In the rows, 128 means zero.
Each row is followed by its class number.
[133  57 102 124 134 105 129 124 167 148 118 159  97 135 112 126  79 133
 107 117 160 138 126 139 166 105 110 177 129  98 165 106 138 152 138 119
  92 129 148 137 118 136 155  71 116 150 123  96]  6
[117  76  99 124 123 147 136 120 103 124 110 167 122 112 158 119 116 142
  86  99 177 137 104 157 129 142 147 184  99 133 124 106 104 121 141 144
 142 137 169 153 141 127 129  92  94 155 166  87]  4
[159  95 114 163  79 116 106 138  91 142 144 156 131 143 117  61 115 117
 106 128  71 128 119 114 191 169 104 147 187 134 120 150 126 120 180 171
 147 147 145 131 112 119 145 166 182 138 118 139]  7
[121 112 103 130 101 127 151 142 146 126 165 204 114 126 146  90 108 110
  60  55 109 104 138 153 169 138  68  92 148  57 144 143  93  79 143 205
 163 101 126  83 117  95 150 152 156 137  98 139]  4
[177 127  94 138 128 119 156 131  30  78 108  99 111 168 118  84 101 131
 133  94  90 103 132 138 177 180  69 142 137  58 163 128  98 149 125 214
 144  99 113 163 106  97 159 164 136 135 137 138]  1
[130  86 178 167 160 130  45 172 125  71 116 158 129 143 107 120  99  80
 127 149 157 127  88 152 146 151  83 182 122 180 135  90 133  97 131 149
 124 197 133 124 144  97 123  64 125 146 160  97]  2
[106 111 151 125  78 119 157 156 143 156 111 171 144 141 138 115 110 108
  87 162 115 152  80  86 197  94 106 119 178  76 201 141 135 181 130 144
 115 136  66 145  97 131 145  81 187 143 130 104]  6
[124  97 145 114 149 110 134 143 134 122 139 147 103 133 136 109  75  79
 143 132 198 146 143 166 142  89 123 193  96 134 141 125 158 117 121 142
 114 125 148 137 146 130 143 121 101 110 212 104]  5
[141 129 129 149  98 132 156 108 121  72 116 138 143 132 152  98  87 147
  50 105  58 163  96 117 196 162 112 129 161  96 121 139 114 131 132 184
 124 147 127 136 111 116 176 175 185 116 149  86]  5
[135 123 141 128  83  96  99  81 131 179 155 147 106 138 108  81  88  78
 121  86  86 116 133 142 169 187  87 113 169 140 160 124 102 125 189 138
 127 150 134 138  97 130 144 117 145 114 117 143]  1
[130 112 142 177  60 156  74 136  65  93 103 140 177 154 123 113 106 110
  66 139  93 105 125 102 175 179  86 101 160 119 109 140 159 155 223  96
 171 158 174 115 117 139 152 147 201 114 108 100]  9
[151  76 115 117 122 118 128 151  92 118 153 162 121 133 125 124  92 105
  70 135  96  92 146  95 135 172  98 119 128 115 135 165 138 126 223  99
 142 111  89 120 136 105 176 177 174  87 181 134]  8
[142 139 112 172  86 160 151 126 100 131 130 134 120 135 154  91  83 129
  67  73  92 164 121 142 181 150  59 107 132  85  63 138 116 129 165 154
 119 105 144 102  78 143 155 135 149 125 124 117]  5
[131 133 103 119 164 130 159 130 123 111 123 140 164 141 159  74 118 162
 119 145 117 142  74 126 186 138  92 126 137 135  74 148 122 120 141 207
 134 112  74 110 114 132 136 124 144 134 154 174]  11
[ 93 105 117 117 108 118  46 131 123 139 117 152 120 136 129 116  73 114
  81 131 117 131 134 154 140 157 150 158 104 113 149 109 117 131 133 123
 131 151 160 116 130 129 146 197 160 153 154  98]  5
[141 114 147 156  64 168 121 118  95 118 143  91 119 162 109 116 119 146
 102 140  78 144 147 144 137 152 106 132 145 108  88 130 145 113 141 148
 150 135 174 100 151 116 141 109 136 107 129  70]  9
[114  87  85 110 115 136 122 165 139  96 142 146  89 102 129 101  78 114
 138 133 133  95 132 153 100 115 198 200 106 110 109  93 120 105 131 132
 180 172 181 128 164 116 133 133  81 160 119 105]  2
[133 138 129 131  96 120 137 132 118 114 103 118 154 167 109  88 116 123
 108 142  88 124 121 129 146 173 128  79 132  69 190 154 132 163 139 158
 144 101 160 141 107 105 135 201 122 125 123 108]  8
[157 129 112 132 129 180 118  87 134  97 163 176 113 106 145 112  94 121
 124 117  85 122 103 156 149 130 136 143 171 135 132 147 118 105 136 117
 164 126 141 131 112 139 151 144 176 101 159 140]  10
[145 154 145 160 143 112  97 115 114 129 132 123 149 165 115 119 134  85
 114  82  85 134 170 156 191 150  95  90 151 133 138 139 108 108 169 126
 180 165 108 190 130 153 179 143 117 133 138 169]  0
[121 135 186 138 128 101 174 114 144 132 130 130 163 150 121  58 111  85
  76 106 104 145  84 163 191 105 103 106 140 104 110 141 149 154 104 134
 108 170  79 179 103  93 165  96 158 116 165 154]  1
[129 100 116 138 149 139  65 163 117 172  84 164 129 150  86  81  67 118
  92 139 115 133 130 152 156 135 115 172 141 116 107 132 139 149 202 150
 133 144 170 137 139 146 152  87 108 148 147 107]  5
[122  71  97 124 190 139  90 116 112 106 144 155 103 138 163 144  87 119
 156 121 130 141  95 143 160  82 105 176 130 147 174 140 157 127  67  80
 133 146 144 150 169 146 148  82 144 152 166 142]  11
[ 96  81 137 138 118 147  92 129  98 121 105 205 143 142 118  86 104 114
  67  99 112 124 103 173 130  62 130 191 147 152 116 103 145 114 151  74
 152 146 195 177 137 136 156 116 131 147 143 106]  1
[ 90 122 102 102 159 143 124  99  95  99 125 154  84 138 127 146  98 112
  99 117 125 139 153 141 149  97 179 180 132  98 167  98 149 118 141 118
 174 155 219 163 192 154 174  77 130 143 166 123]  10
[ 85  74 117  87 168  94 137 151  82 147  89 193 130 111 150 101  98 120
 128 154 114  80  80 106 117 139 124 207 140 166  80 129 115 135 159 167
 152 156 107 108 153 109 150 102 157 116 150  93]  0
[149 155 148 149  67 134  87 143 142 135 156 144 126 124 133 107 105 143
  54 141  81 135 102 149 164 150  76 153 171 116 172 116 118 129 151 166
 129 176 131 133  95 108 182 179 189 122 114 138]  5
[161 101 132  98 123 150 130 117  72 141 164 116 137 155 123 135 119 124
 100  99  90 150 153 170 179 139  75 112 155  49 166 116 143 140 148 154
 118 134 127 122 131  99 167  55 146 123 141 145]  1
[198  89 134 182 120 149 126 162 162 120 154 162 130 116 145  85 111 131
 105 120  79 174 129 133 156 154 122 117 153 170  88 144 110 113 211 150
 103 126  82 129 135 112 129 115 130 111 181 111]  5
[153 110 150 161 122 146 130 135 121  61 112 135 143 165 144  76 159 114
  92 135  75  90 109 105 186 162 135  82 161  96 148 171 120 165 149 136
 162  98  78 170 104 119 170 185 179 110  99 131]  9
[155  93 134 148 100 164 118 106 148 104 189 204 102 126 138  68 146  86
  63  76 111 134 134 116 182 104  79 141 149 162 147 149 103  97 141 155
 122 115  76 198 114 132 144 175 165 145 152 121]  9
[130  57  97 135 161 138 150 110 147  89 149 168 118 114 153 138  90 105
 125  96 138  65 158 149 199  98 136 155 113 177 145 131 137 134 103 182
 135 105 119 169 145 125 168  94 154  99 107  82]  6
[111  80 132 143 148 137 145 150 108 128 102 157 121 184 145 118  92  85
  95 132 149  86 102 182 121 116 128 173  90 115 136 105 130 133 131 129
 161 130 174 147 144 140 164  60  72 168 119 113]  8
[118  86 141 119 117 117 136 119 134 143 134 131 137 149 155  85  88 113
 104 103  84 128 146  86 184 130 146 101 127 125 136 144 128 147 165 126
 155 100 114 157 109 137 156 199 144 123 118  95]  1
[ 91 129 141 125 178 136 137  92 110 113 110 130 147 115 130 125 114 108
 152 147 124 114 125 167 177 147 150 156  89 130 163 107 111 135 121 107
 167 157 169 133 154 141 152  89 125 138 126 163]  9
[110 101 104 115 166 134 145 125 134 120 118 138 122 151 128  87 133 172
 105 104  74 129 162 153 208 103  97 114 124  97 161 123  99 116 137 175
 169 105 130 164 162 123 161 119 113 118 122 144]  11
[ 80  82 127  81 127  98 176 133  99  84  75 168 120 125 130 134 112  94
 125 138 159  89 126  95 143 121 159 209 117 138 166 129 110 122 141 129
 187 140 133 146 165 149 133 104 101 145 135  81]  5
[ 79  62  95 115  62 133  93 179  87 120 122 177 126 114 128  74  60 130
 101 141  96  86 116 149 128  67 157 194 128 101 196 113 112 154 132  90
 135 156 115 141 139 128 106 153 144 146 108 110]  8
[195 122  97 132  93 103 169 163 145 113 134 160  99 134 124 103  75 119
  95  95  83 118 139 171 167 206 110 119 123 144 131 134  98  99 154 213
 160 137 121 209 138  87 152 106 161 134 177 122]  7
[139 148 158 132  83 152 103 165  87 124 143 123 137 153 134 117 116 123
  72  97  37 138 179 129 171 101  31  96 126 124 188 133 153 125 183 130
 145 123 173 163  97 110 131 132 200  85  92 157]  5
[151 146 122 107  92 135 121 159 131 112 143 116 131 127 143 145 144 147
  56  93  50 123 155 112 205 204 145  47 181  89 162 171 112 129 212 126
 232 164 109 136 113 115 169 153 173 102 116 118]  1
[130 106 142 153 103 125 121 126 146 122 149  96 105 123 103  96 132  83
  97 136 131 124 116  95 209 169  79 116 120  93 156 151  97 102 123 144
 112 136 105 103  65 108 159 115 120 106 134 177]  2
[108  74 101 114 125  99 125 130 107  99  71 156 172 141 168 141  86 175
  77 153  89 134  91 112 156 111 194 164 134 186 189  90 146 159 125 129
 141 156 222 154 156  96 135 101 146 136 168  94]  3
[135  99 138 138  73 148 158 144  89 137 127 150 150  84 144  67 103 106
  83 114 114 128 100 125 170 168  77 118 139 108  57 104 120 128 155 153
 163 141 168 138 119  69 153  93 131 104 167 142]  3
[186 154 158 148 180 118 177 120 182 150 143 132 104 151 127 117 139 138
  72 105  85 145 137 140 131 196  93  61 117  54 173 155  92 118 184 152
 111 132 123 153 159 110 153 138 136 109 137 151]  8
[110  52 135 105 168 130 112 138  84  90 118 140 105 128 104 132  92  98
 135 139 111 113 150  96 170 130 127 192 106 133 142 108 136 115 163 154
 130 120 126 150 177 125 143  61 155 140 137  98]  1
[141  91 112 132 118 111 134 130 111 139 115 137 177 134  87  90  78 131
  98 138  89 115 120  89 178 167  72 114 143  92 122 136 158 128 190 216
 141 108 169 126 138  94 169 138 149 130 112 121]  8
[147  47  42 158 169 132 122 145 101 142 139 219  97  96 150 142 112 124
 145 133 142  99 124 130 156 142 130 191 139 144  57 111 110 134 185 129
 127 124 150 139 167 157 134 122 138 176 158 143]  11
[136 139 139 139  99 166 101 131  96 130 147 130 162 165 115  91 110 130
  90 143  89 102 134 175 180 157  58  85 139 123  82 134 138 171 141 173
 150 126  98 156 129 101 151 170 162 103 116 117]  2
[112 130  93 124  89 134 112 128  89  94 147 137 131 136 134 124 150 133
 107 121 121 128 161  87 168 113 133  88 178  59 186 149 135  99 151 203
 156 101 134  85 114 112 138 107 166  85 106 186]  10
[ 64  24  83 134  84 111 135 104  61 150 105 189 139 155 158  88 109 148
  82 132  96 111 104 125 151  84 146 210 130 168 165 103 127 174 157 102
 140 144 165  83 103 113 135 103 145 158 111  91]  10
[117  26  92 120 163 114 134 150 113 163 122 193 168  81 146 111 100  99
 115  99 187  90 106 134 140  98 130 192  87 120 114 125 134 119 138 123
 160 150 172 156 129 113 147 112 103 172 139 148]  0
[149 105 138 149  98 167 126 114 140 101  96 180 112 147 133 125  90 100
 103 125 193 143 141 158  68 141 164 168  95  49 194 107  95 102 136 133
 129 137 212 116 118 130 102  92  92 155 140 119]  4
[125 154 140 143 108 133 113 104 124 128 152 143 140 129 135  53  95 111
  59 124  88 136  75 112 137 144 114 113 146  99 181 130 124 150 170 191
  98 167 108 136 100 100 156 133 175 124 139 162]  0
[143 128 162 130 149 133  98 106 136 117 112  95 132 189 114 104 117 124
  72 121  79 136 154 149 170 177 140 102 117 119 156 137 117 131 158 169
 135 132 117 147  92 107 168 123 131 104 151 127]  4
[115  96 113 108 152 125 133 141 111  97  99 165  87 117 143  98  61 153
 127 124 126 148 141 120 136 118 149 201 139 128 147 103 136 113 175 152
 136 122 197 112 163 131 155 106 143 107 142  90]  8
[111 130 145  88 219 143 133 103 114 106 134 155 144 162 114 112  76 112
 117 159  88 137 133 136 130 127 209 192 128 140 147 129 114  94 125 152
 149 128 122 100 138 147 153 154  85 144 172 150]  6
[111 114 109  80 159 124 129 120  87 119 120 165 127 125 150  94  99 117
 161 111 106 115 124 155 161 129 126 174 170 169  68 120 131 131 140 165
 164 127 134 145 143 137 144 114 117 111 141 109]  4
[148 108 123  98 160 151 134 127  99 108 101 171 154 106 123  82  89 112
 137 140  79 120 172 122 186 178 133 181 139 166 144 113 114 141 208 169
 178 190 164 177 168 124 161 100 122 138 151 125]  11
[ 95 119 109 125 129 110 119  82  94  85 110  62 114 173 100 123  67 133
 173 133  94 102  93 166 186  92 106 180 144 153  86  84 139  65  86 149
 146 117 200  88 172 167 149  81 111 111 153  91]  2
[130  99 121 172 142 127 141  96 168 133 139 179 108 180 101 129 106  93
  93 145 115 149 135  99 157 121  68 120 150  63 165 160 134 118 147 210
 128 127 110  90 119 121 178  70 145 134  97 114]  6
[139 110 159 138 102 131 108 144 175 139 105 164 135 146 106 107 137  84
 106 118 121 132 135 164 159 184 120  99 156  75 105 153 108 122 164 115
 175 163 163 183 132 147 144 153  92 129 121  71]  2
[142  83 113 147  92 162 144 158  96 101 134 117 146 110 189 142 103 151
  87 116  77 167 116  81 180 131 120  89 138  95 130 158 144 153 142  80
 141 144 128 163 148 131 133 115 183  94 140  94]  6
[141  88 126 134  95 158 140 138 138 134 140 180 108 100 154  76 138 151
 124 149 115 149 100 133 148 141 123 122 175 111 123 124 120 142 134 162
 125  89 158 108 118  73 146  95 144  77 147 130]  9
[115  78  87 119 113 131  88 126  91 103 122 116 115 156 152  91  53 124
 131 149  81 133  92 149 170 130 176 176 147 105 128 102 145 143  87 181
 102 141 184 111 123 124 150  78 147 138 144 119]  9
[125  74  84 102 157 143 163 149  85 124 141 170 124  89 183 141  61 148
 163  96 149 131 161 132 192  74 140 188 160 156 110  79 126 131 103 140
 136 141 168  48 179 116 123  50 104 141 143 123]  4
[147 168  79 122 101 147 145 149 150 126 123 151 119 139 137 127 155 139
 109 147 106 125 142 127 151 119 119  63 151  94 143 146 129 152 141 171
 180 122 158 197 153 110 148 130 138 105 130 146]  2
[ 83  93 111 107  96 145 112 119  70 114 113 129 117 124 147 140 145 135
 135 148  87  91 142 141 178 143 198 197 147 214  84  97 113 114 116 155
 189 145 190 115 128 124 138 110 148 113 117  86]  2
[137  93 105 147  98 121 103 130 102 102 138 130 138 152 156  81 141 123
 146 133 112 161 144 137 223 138  97  90 173 125 111 151 142 165 153 137
 176 126  90 102  92  93 164 159 165  85 157 130]  1
[160 175 149 145 112 157 111 108 140 109 132 122 117 152 104 133  81 108
  82 179 130 148 112  92 129 197  82  83 123 109 146 146 130 184 101  95
 118 154 130 168 124 104 123 153 141 110 161 165]  6
[128 133 149 169 161 120 116  99 127 152 139 175 126 141 114  88 125 112
  96 125 113 158 117 116 169 186 100  90 157  91 137 145  92 146 168 201
 156 154 100 149 123  91 150 164 129 108 161 136]  1
[162  81  99 131 115 151 138 147 132 121 103 198 104 110 155 130  75 107
 139 165 116  89  93 145 104 116 123 237 121 170 135 138 122 132 134 130
 145 175 182 187 156 153 102  59 167 160 110  93]  3
[114  77 129 129 124 124 117 163  54 127 111 171 113 134 148 100  94 124
 117 122 138 115 149 143 130 132 129 215 123 187 139 105 146 122 178 111
 131 128 186 136 159 127 151 109 134 129 168 122]  11
[ 84  61 115 120 118 125 118 142 121 140 126 184  57  91 136  90 132 105
  95 113 160  91  74 134 146  92 105 204 130 115 181 122 113 137 116  85
 126 148 165 164 138 129 132  97 142 130 125 102]  8
[152  88 103 149 125 164 106 146  78 138 142 203 131 127 139 106  90 113
 115 124 105 116 117 130 156  92 115 174 171  94 147 156 110 105 113 149
 184 115 124 173 113 129 169 170 155 131 171 158]  9
[140 141 164 123 126 112 118 138 101 113 155 113 167 134 134 133 125  97
 103 118  86 113 128 124 169 177 124  57 178  91 142 133 146 175 132 130
 146 178 100 136 129  79 159 132 150 101 129 171]  0
[ 95 101 107 102 134 132 132 144 155 113 120 149 129 130 128 132  42 113
 109 187  97 101  76 133 161  77 179 187 154 106 132  81 159 151  75 183
 131 160 186 127 169 126 168  58 111 172 122  94]  3
[103 134 129  75 118 130 131 132 125  91 109 124  86 118 112  88  80 112
 158 119 160 133 124 156 116 144  85 174 104 125 122 118 165 149 159  98
 136 128 205 143 132 153 105 115 101 118 100  68]  8
[ 97 115 141 111 176 152 118 139  81 142  93 194  92 146 126  91  70 108
  95 117 139 132 142 136 112 100 121 200 103 113 163  94  93 146 135 188
 111 124 124 132 118 116 131  79 101 139 150 122]  5
[145  80 126 119 123 143 126 153  78 138  93 108 150 134 134 141  71  95
 103 112 127  58 138 158 177 132 127 156  94 119 115  94 127 118 132 131
 166 148 183 161 139 118 150  44 142 132 165 134]  4
[127 100  90 121 139 119 124 142 105 139 130 159 124  87 148 105  84 107
 163  90 150 141 115 180 187 127 116 159 111 135 125 118 116 117 113 116
 140 132 126 189 158 137 144 112 145 155 183 143]  2
[108  83 104  92 137 129 122 141 100 162 141 194 113 106 142  93 126 125
 118 134 154 105 113 110 112  67 164 210 174 118 140  84 131 162 167 147
 144 169 178 140 151 128 127 132  89 155 132 111]  0
[138 116  94  75 112 137 145 139 103 171 134 133 109 134 155 124  66  89
 177 130 150  74 153 102 112  62 200 172 145 187 118  93 154 156 116 155
 135 105 161 200 199 170 121  66  86 163 140 119]  0
[175 157 107 121 101 131 186  88 187 111 144 129 154 120 113  69 127 120
 165 180  64 136 125 159 165 161 150 102 167 100 114 147 120 151 151 209
 140 148 106 140 139  95 147 123 142 110 139 147]  4
[138 123  95 112  96 123 115 138  83 142 126 162 119 112 137 142  83 109
 143 131 152  75 111 157  80  85 168 190 159 118 142 125 133 112  89 108
 139 115 131 130 131 138 158 146 135 133 177 134]  3
[122  94 127 155 100 167 151 128 135 134 175 149 133 158 154 139 151 128
  18 122  13 143 155 112 133 131 178  72 126  73 171 151  83  76 136 165
 158 143 135  99 125  87 154 146 123  96 154 114]  6
[178 143 151 147 130 142 158 153 137  89 124 114 143 151 125 118  64 117
  99 170 110 109  94  98 193 192  37  94 137  77  71 153 152 168 163 171
 141 130 108 153 118 127 145 135 192 113  97 149]  8
[146  80 130 170 136 119 139 164 147 134 165 144 175 111 180 111 115 116
 163 143  68 154 107 116 189 104 128 106 155 161  83 168 143 113 128 137
 137 136  96  97 104 102 117 131 166 101 139 161]  4
[150 138 181 144 161 118 107 137 158 113 108 144 128 171  85 127 111 124
  70 145 116 123 134 152 117 214 102 112 145  70 110 131 103 101 145 243
 160 165 133 123 129  75 153 104  93 101 126 114]  3
[ 91  91  63  80 128 112 174 111  64 114 139 174 146  99 120 106  70 131
 124  94  82 113  92 140 152  88 176 213 151 123 129 135 132  77 110 183
 180 121 139 111 125 117 155 115 148 170 151 139]  1
[166 107 127  94 103 157 147 144  44 112 171  98 124 141 166 130 105 115
 122 106  85  96 163 106 148 124 102 147 145 101 164 137 127 113 145 110
 137 116 104 134 149 142 173 159 141 109 130 135]  2
[111  47  87 129 107 122 123 138 140 123  87 187 122 127 146 114  97 136
 109 122 143  76 149 130 215  94 135 175 147 127 132 125 102 133 163  98
 212 154 133 166 151 166 156 125 159 139 126 111]  11
[128  77 124 177  95 115 148 141 184 134 152 179 114 138 144 134 149 136
  70 160  94  94 125 111 204 139 117 118 168 130 148 138  97 150 144 162
 168 154 131 106 126  95 152 145 160 122  82 128]  0
[107  79 131 106 169 151 149 113  98 132 139 171 158 108 160 170  78 132
 137 110 112 134 164 173 159  85 190 174  95 138 160 108 122 113 110 105
 147 132 161 156 168 143 125  91 147 140 135 142]  1
[102 112 114  98 110 130  62 147  87 140 131 160 133 156 148 106  52 122
  77 103 104 120 136 162 170  91 132 180 170 165 183  99 171 134 188 128
 144 177 206 139 160 165 164  97 148 137 125  94]  8
[146  98 152 140 174 151  63 116  93 134  98 156 122 150 143 127  53 128
 164 157 151 156  58 149 100 128  88 179 151 137 102  90 133 144 149  70
 101 150 117 132 165 167 124  48 145 136 169 123]  8
[ 82 119 119  77 118 111 104 169 150 124 114 170 108 108 147 113  82 107
  99 142 158 110 117 126 165 127 149 172 147 111 167 144 132 140 157  63
 156 168 144  96 108 168 142 133 143 120 107 127]  6
[ 90  99 136 126 116 103 100 149 116 105 129 177 106 106 154 102  89  82
 106 123 105 138  83 133 162 141 116 201 126 130 212 130 101 102 136 104
 139 197 184 160 130 150 120 139 154 149 140 129]  0
[109  97 149 129 136 127 115 114 104 146 141 160 156 111 132  93  84 121
  92 116 154 141  85 150 163 138 116 158 139 127 144  98 143 161 132 130
  93 188 130 128 151 120 150  86 128 156 132 111]  7
[153  49 114 134 166 134 118 111 153  92 137 188 103 116 154 138 115  80
 155 135 180 116 141 112 132 101  99 141 126  76 177 157 153 146 114  83
 122 126 145 108 153 107 163 109 176 108 134 136]  0
